Here is a tiny trained network, its code and every weight. The questions are about switching its units off for an input and a class, where a switched-off unit gives its printed mean instead of its output.

import numpy as np


def w(rows, s, z=0):
    codes = np.array(rows[::2]) - 128.0
    scale = np.full(codes.shape[1], s)
    scale[-1] = z or s
    return codes * scale


def f(y):
    return np.maximum(y, 0)


def log_softmax(a):
    a = a - a.max(-1, keepdims=True)
    return a - np.log(np.exp(a).sum(-1, keepdims=True))


def net(x, mask):
    res = np.array(x, float).reshape(1, 6) / 4 @ E
    y = f(res @ A[0][:, :-1].T + A[0][:, -1])
    res = res + np.where(mask, y, B[0][:, -1]) @ B[0][:, :-1]
    return log_softmax(res[-1] @ U[:, :-1].T + U[:, -1])


A, B = {}, {}
E = w([
[154,89,204,187,198,113,139,146,119,246],'x0',
[138,155,86,57,188,46,121,209,92,111],'x1',
[254,113,142,185,149,129,152,203,85,126],'x2',
[85,48,184,127,121,181,112,95,8,113],'x3',
[183,140,136,157,137,60,229,33,158,167],'x4',
[155,136,63,73,207,147,31,113,107,205],'x5',
],0.0055)
A[0] = w([
[168,163,120,131,148,49,221,116,161,122,220],'n1',
[131,153,83,83,226,70,75,189,141,174,158],'n2',
[86,146,175,198,62,103,249,113,205,75,163],'n3',
[87,169,74,54,141,131,95,102,167,100,181],'n4',
[135,59,220,166,123,130,133,137,57,150,254],'n5',
[94,167,54,46,129,125,83,109,145,108,163],'n6',
[231,106,94,132,202,138,65,138,62,199,135],'n7',
[130,107,120,57,165,100,96,191,3,92,170],'n8',
[105,96,186,141,177,142,115,56,147,237,171],'n9',
[114,150,49,20,126,116,76,103,142,80,231],'n10',
[193,173,115,172,121,90,193,125,187,156,182],'n11',
[219,179,109,166,138,80,203,126,211,155,232],'n12',
[69,103,129,121,116,192,38,121,117,100,139],'n13',
],0.0061,0.0028)
B[0] = w([
[112,67,167,107,96,2,214,216,95,116,215],'n1',
[143,203,97,115,130,208,30,79,188,161,231],'n2',
[167,70,198,131,103,190,71,111,60,105,230],'n3',
[55,172,95,53,46,100,100,96,161,203,218],'n4',
[123,59,170,145,144,139,140,116,42,97,231],'n5',
[57,173,76,47,39,94,142,79,169,192,222],'n6',
[211,114,153,151,158,180,50,98,137,74,227],'n7',
[157,81,197,16,4,115,120,236,79,127,244],'n8',
[91,61,120,159,135,64,226,150,50,120,207],'n9',
[59,170,78,33,15,86,162,121,137,219,254],'n10',
[138,111,120,144,135,21,164,215,137,99,208],'n11',
[146,128,97,132,123,27,139,214,133,118,237],'n12',
[98,123,117,62,45,71,147,180,112,166,211],'n13',
],0.0066,0.006)
U = w([
[160,143,153,111,114,210,64,131,141,115,126],'0',
[157,168,97,190,203,118,115,141,193,114,109],'1',
[131,111,150,178,164,188,144,50,105,112,116],'2',
[104,244,129,137,228,200,190,71,215,74,2],'3',
[116,99,144,118,107,77,193,173,107,124,150],'4',
[80,227,70,93,107,120,126,93,181,176,133],'5',
],0.011,0.008)

Each question gives the input, the list of numbers given to net, and the class t.
The units are the neurons (one row each of A and B). Each row of codes is followed by its name. A weight is (code - 128) times the scale printed after its matrix; where a second scale follows, it is the last column's (A, B and U).
mask holds one flag per neuron, in row order. A switched-off neuron (its flag False) gives its mean, the last column of its row in B, instead of its output. The means were averaged over made-up inputs and are rounded, as every weight is.
A unit's drop is (log p(t) with every unit on - log p(t) with that unit switched off) / (log p(t) with every unit on - log p(t) with every unit switched off).
The circuit of an input: a set's keep is (log p(t) with only the set's units on - log p(t) with every unit switched off) / (log p(t) with every unit on - log p(t) with every unit switched off). Starting from the 12 units with the biggest drops (on a tie, the unit counted first), units are removed one at a time, each time the one whose removal leaves the highest keep (on an exact tie, the one counted first), for as long as the keep stays at least 0.8.
units of the circuit, in order: the units of the circuit, biggest drop first
k most important neurons: the k neurons with the biggest drops, biggest first
drop when u is switched off: that unit's drop, to one decimal
input [-5,-6,5,-5,8,5], class 4: units of the circuit, in order -> (n1)
input [-4,7,2,7,2,6], class 0: units of the circuit, in order -> (n7, n2)
input [5,-3,5,0,1,4], class 1: units of the circuit, in order -> (n8, n7, n10)
input [-4,-7,2,-7,8,7], class 4: units of the circuit, in order -> (n1, n11)
input [-3,7,4,8,-7,2], class 0: units of the circuit, in order -> (n1, n7)
input [8,-3,-8,2,4,2], class 2: units of the circuit, in order -> (n8, n10)
input [3,-7,-8,2,8,4], class 4: 3 most important neurons -> (n9, n2, n7)
input [-3,-5,0,-3,-6,-8], class 0: units of the circuit, in order -> (n3, n1)
input [5,3,5,-8,1,0], class 1: 3 most important neurons -> (n2, n8, n10)
input [-4,-7,-6,2,4,-6], class 2: 2 most important neurons -> (n3, n8)
input [6,3,4,-8,-6,7], class 0: 2 most important neurons -> (n7, n2)
input [1,-5,6,-1,-5,-4], class 0: 2 most important neurons -> (n1, n9)
input [6,7,7,-5,1,4], class 1: 2 most important neurons -> (n2, n7)
input [6,8,1,0,-5,8], class 0: units of the circuit, in order -> (n7)
input [-3,-2,3,6,4,-6], class 2: drop when n8 is switched off -> 0.2
input [3,-3,-6,4,0,-4], class 2: drop when n11 is switched off -> 0.1
input [-1,3,-7,-3,-2,-6], class 5: drop when n4 is switched off -> 0.1
input [8,-4,2,-1,-4,6], class 2: drop when n11 is switched off -> 0.0
